Below is a small trained network, with its code and all its weights. Each question gives an input and a target symbol and asks what happens when units are switched off, that is, made to give their printed mean instead of their output.

import numpy as np


def w(rows, s, z=0):
    codes = np.array(rows[::2]) - 128.0
    scale = np.full(codes.shape[1], s)
    scale[-1] = z or s
    return codes * scale


def norm(h):
    return h / np.sqrt((h * h).mean(-1, keepdims=True) + 1e-5)


def softmax(a):
    e = np.exp(a - a.max(-1, keepdims=True))
    return e / e.sum(-1, keepdims=True)


def log_softmax(a):
    a = a - a.max(-1, keepdims=True)
    return a - np.log(np.exp(a).sum(-1, keepdims=True))


def net(x, mask):
    ids = ['αβγδεζηθλμξστφψω'.index(c) for c in x.split()]
    T = len(ids)
    res = E[ids] + P[:T]
    u = 0
    for l in range(3):
        r = norm(res)
        for j in range(3):
            rows = slice(2 * j, 2 * j + 2)
            q, k, v = (r @ M[l][rows].T for M in (Q, K, V))
            z = softmax(np.where(np.tri(T) > 0, q @ k.T / 2**0.5, -1e9)) @ v
            o = O[l][rows]
            res = res + np.where(mask[u + j], z, o[:, -1]) @ o[:, :-1]
        u += 3
    return log_softmax(norm(res)[-1] @ U[:, :-1].T + U[:, -1])


Q, K, V, O = {}, {}, {}, {}
E = w([
[208,124,79,38,93,39,168,130,182,97],'α',
[103,126,91,78,224,134,150,108,14,63],'β',
[212,206,187,125,128,167,94,118,46,199],'γ',
[120,137,146,56,179,152,136,219,71,33],'δ',
[146,157,147,159,85,140,77,160,96,208],'ε',
[114,137,82,186,44,172,85,154,78,145],'ζ',
[184,113,100,99,94,148,113,176,34,150],'η',
[155,151,137,203,146,43,172,145,135,109],'θ',
[14,206,99,154,119,130,131,185,141,210],'λ',
[131,95,129,173,47,160,101,218,85,130],'μ',
[60,217,96,89,242,145,105,143,151,168],'ξ',
[140,104,131,148,103,150,73,208,85,172],'σ',
[127,120,119,188,70,149,80,179,109,182],'τ',
[179,172,78,180,154,166,101,125,193,82],'φ',
[140,150,123,73,249,172,174,238,127,116],'ψ',
[176,115,80,182,224,183,158,141,147,172],'ω',
],0.02)
P = w([
[211,165,37,181,179,8,36,230,25,198],'0',
[182,175,57,181,179,31,92,216,54,177],'1',
[151,169,85,160,173,71,121,205,91,164],'2',
[134,161,106,156,166,107,147,197,111,159],'3',
[110,153,116,150,158,128,171,173,118,151],'4',
[99,150,121,143,142,144,203,138,129,140],'5',
[103,158,116,152,135,176,214,115,163,159],'6',
],0.014)
Q[0] = w([
[144,108,142,87,116,126,113,132,107,196],'L0H1',
[162,199,80,166,110,138,200,169,98,169],'L0H1',
[89,166,70,100,195,116,249,124,164,75],'L0H2',
[110,178,100,123,215,92,181,192,146,129],'L0H2',
[125,117,133,159,16,113,134,142,130,156],'L0H3',
[123,132,108,102,191,160,124,77,160,110],'L0H3',
],0.017)
K[0] = w([
[61,57,113,134,72,161,131,170,132,128],'L0H1',
[106,133,183,127,115,174,202,53,176,85],'L0H1',
[162,78,174,167,125,65,106,49,239,80],'L0H2',
[125,177,121,173,112,92,204,87,254,73],'L0H2',
[109,28,119,134,130,6,111,143,132,150],'L0H3',
[159,166,111,162,174,208,102,117,115,95],'L0H3',
],0.014)
V[0] = w([
[143,72,185,139,207,12,174,68,226,128],'L0H1',
[52,71,190,149,67,139,106,109,155,62],'L0H1',
[128,49,143,35,74,76,170,97,109,186],'L0H2',
[83,65,254,155,156,73,141,128,80,189],'L0H2',
[125,138,154,145,75,89,154,90,162,114],'L0H3',
[153,169,173,122,135,166,128,95,122,145],'L0H3',
],0.0086)
O[0] = w([
[40,178,153,192,83,93,171,150,42,105,152],'L0H1',
[151,246,123,116,208,146,167,108,125,33,3],'L0H1',
[105,163,177,83,56,84,197,124,184,163,82],'L0H2',
[64,179,113,126,59,139,137,114,41,145,124],'L0H2',
[152,149,122,123,154,193,115,106,147,111,94],'L0H3',
[62,88,168,139,163,148,143,151,186,106,94],'L0H3',
],0.011,0.014)
Q[1] = w([
[10,119,97,62,232,72,177,118,175,96],'L1H1',
[97,127,143,157,169,113,186,167,71,191],'L1H1',
[152,137,102,234,117,202,61,176,67,101],'L1H2',
[205,198,248,150,124,33,128,128,78,108],'L1H2',
[90,230,208,49,180,57,203,120,231,150],'L1H3',
[92,24,98,79,3,127,148,115,201,84],'L1H3',
],0.012)
K[1] = w([
[202,130,163,147,119,92,85,127,100,178],'L1H1',
[148,137,144,168,119,135,177,103,138,130],'L1H1',
[88,133,106,147,166,181,129,157,131,123],'L1H2',
[118,77,7,135,112,58,90,184,142,124],'L1H2',
[147,123,99,107,96,57,113,124,142,129],'L1H3',
[137,134,228,66,175,112,175,91,108,144],'L1H3',
],0.019)
V[1] = w([
[159,217,120,183,166,154,140,125,143,215],'L1H1',
[148,154,175,116,170,206,156,251,135,126],'L1H1',
[98,73,32,115,67,55,179,110,166,84],'L1H2',
[148,103,202,128,107,121,135,61,100,171],'L1H2',
[85,109,119,125,121,94,89,103,215,104],'L1H3',
[132,131,175,36,160,109,118,122,70,218],'L1H3',
],0.011)
O[1] = w([
[161,93,133,119,133,201,232,160,120,82,180],'L1H1',
[157,162,96,110,78,174,147,221,170,161,18],'L1H1',
[87,106,7,141,127,125,218,70,166,165,195],'L1H2',
[162,85,231,122,134,157,150,126,198,99,116],'L1H2',
[110,129,76,155,92,136,168,95,153,103,13],'L1H3',
[178,53,187,153,152,104,144,124,113,160,254],'L1H3',
],0.014,0.0057)
Q[2] = w([
[38,169,137,185,206,51,217,135,3,91],'L2H1',
[191,118,114,69,187,227,98,148,126,77],'L2H1',
[109,121,18,194,148,126,117,137,66,196],'L2H2',
[228,117,120,78,64,117,15,170,123,156],'L2H2',
[153,173,188,63,66,165,96,42,147,124],'L2H3',
[55,136,94,125,47,35,118,153,127,152],'L2H3',
],0.013)
K[2] = w([
[126,152,131,189,139,50,183,131,124,6],'L2H1',
[188,127,151,108,141,152,80,155,108,97],'L2H1',
[93,153,93,152,156,96,137,112,144,75],'L2H2',
[68,86,135,108,127,204,140,158,126,102],'L2H2',
[137,60,99,115,89,109,76,138,154,122],'L2H3',
[97,140,92,84,198,103,152,146,168,103],'L2H3',
],0.019)
V[2] = w([
[94,58,130,2,150,172,60,92,162,139],'L2H1',
[166,189,132,229,156,111,65,108,87,76],'L2H1',
[66,131,90,168,163,181,47,72,164,140],'L2H2',
[202,101,94,181,52,51,127,171,107,117],'L2H2',
[163,146,181,203,167,126,68,94,90,180],'L2H3',
[131,127,158,132,31,137,91,112,129,196],'L2H3',
],0.013)
O[2] = w([
[129,52,86,75,151,171,47,92,180,153,44],'L2H1',
[113,220,142,216,95,124,135,249,148,84,152],'L2H1',
[158,70,99,178,94,180,43,102,136,114,87],'L2H2',
[114,227,147,85,124,113,185,49,138,69,252],'L2H2',
[81,178,117,157,89,165,156,158,156,90,198],'L2H3',
[55,72,100,117,126,171,135,130,144,60,148],'L2H3',
],0.015,0.021)
U = w([
[88,120,150,183,136,86,76,142,160,213,131],'α',
[94,124,143,59,61,134,99,139,123,111,105],'β',
[200,107,94,95,123,196,193,152,56,96,49],'γ',
[161,101,143,114,122,88,173,96,220,138,186],'δ',
[20,71,163,106,126,134,142,165,183,79,78],'ε',
[234,83,223,146,85,90,113,153,174,104,139],'ζ',
[197,30,118,205,80,140,177,165,94,149,99],'η',
[24,94,106,113,40,167,162,130,72,172,2],'θ',
[98,126,138,102,74,155,112,106,142,82,98],'λ',
[197,118,111,104,114,119,174,215,98,220,37],'μ',
[164,132,116,132,51,145,105,117,110,154,109],'ξ',
[139,166,157,153,119,110,169,160,99,107,145],'σ',
[212,141,101,164,200,143,97,112,171,72,200],'τ',
[182,194,110,30,180,132,89,138,117,52,90],'φ',
[153,121,152,110,170,124,78,84,2,101,92],'ψ',
[160,189,127,95,100,111,105,163,195,206,99],'ω',
],0.014,0.0089)

Each question gives the input, a string of symbols that net reads in full, and the target symbol t.
The units are the heads (2 rows each of Q, K, V and O). Each row of codes is followed by its name. A weight is (code - 128) times the scale printed after its matrix; where a second scale follows, it is the last column's (O and U).
mask holds one flag per head, layer by layer. A switched-off head (its flag False) gives its mean, the last column of its rows in O, instead of its output. The means were averaged over made-up inputs and are rounded, as every weight is.
A unit's drop is (log p(t) with every unit on - log p(t) with that unit switched off) / (log p(t) with every unit on - log p(t) with every unit switched off).
The circuit of an input: a set's keep is (log p(t) with only the set's units on - log p(t) with every unit switched off) / (log p(t) with every unit on - log p(t) with every unit switched off). Starting from all 9 units, units are removed one at a time, each time the one whose removal leaves the highest keep (on an exact tie, the one counted first), for as long as the keep stays at least 0.8.
units of the circuit, in order: the units of the circuit, biggest drop first
unit that matters most: the unit with the biggest drop
heads that matter: for each layer, one digit per head in row order, 1 if its drop is at least 0.15 and else 0, layers parted by /
input γ α θ γ θ β μ, target α: unit that matters most -> L1H1
input θ θ γ ξ ω, target ε: units of the circuit, in order -> (L1H2, L0H1, L2H3, L2H1)
input θ θ θ γ β λ λ, target ε: units of the circuit, in order -> (L1H2, L0H1, L2H3, L2H1)
input θ α θ α α γ μ, target ζ: heads that matter -> 000 / 011 / 000
input β α α γ ξ, target ε: heads that matter -> 000 / 010 / 001
input γ α γ, target ψ: heads that matter -> 010 / 100 / 100
input θ θ θ ψ θ ψ γ, target μ: heads that matter -> 000 / 100 / 010
input ζ θ σ ψ ε, target μ: units of the circuit, in order -> (L1H1, L2H2)
input α δ α γ, target ψ: heads that matter -> 000 / 100 / 100
input ω λ θ σ λ α ζ, target ψ: units of the circuit, in order -> (L2H3, L2H1, L1H2)
input θ α α β η α, target δ: heads that matter -> 010 / 000 / 000
input θ α γ θ ξ δ γ, target ω: heads that matter -> 100 / 100 / 110
input θ ε θ τ ξ α ε, target ψ: units of the circuit, in order -> (L2H1, L1H2)
input α ψ θ θ θ α σ, target ψ: unit that matters most -> L0H2
input ψ θ γ γ γ, target ζ: heads that matter -> 100 / 011 / 000
input θ δ α γ σ, target ζ: units of the circuit, in order -> (L1H2, L0H1)
input λ ω α α ξ τ, target η: heads that matter -> 000 / 000 / 010
input θ ψ σ γ ψ ζ, target μ: heads that matter -> 000 / 100 / 010
input γ ω ζ, target θ: units of the circuit, in order -> (L0H1, L2H1)
input ω θ θ ξ ξ α ω, target δ: units of the circuit, in order -> (L0H2, L2H1)
input θ ψ θ α γ β σ, target α: units of the circuit, in order -> (L1H1, L2H2)
input θ θ γ γ μ γ, target φ: unit that matters most -> L0H1
input γ δ δ, target ε: heads that matter -> 101 / 000 / 101
input σ θ ζ ζ, target τ: units of the circuit, in order -> (L0H1, L0H2, L2H1)
input λ δ β α δ σ, target ω: units of the circuit, in order -> (L1H1, L0H1)
input θ α δ α α μ, target ψ: units of the circuit, in order -> (L2H1, L2H3, L1H2)
input γ α σ, target ψ: heads that matter -> 010 / 010 / 100
input α θ ψ θ α ψ, target δ: unit that matters most -> L0H2
input γ γ γ α φ λ, target τ: units of the circuit, in order -> (L0H2, L0H1)
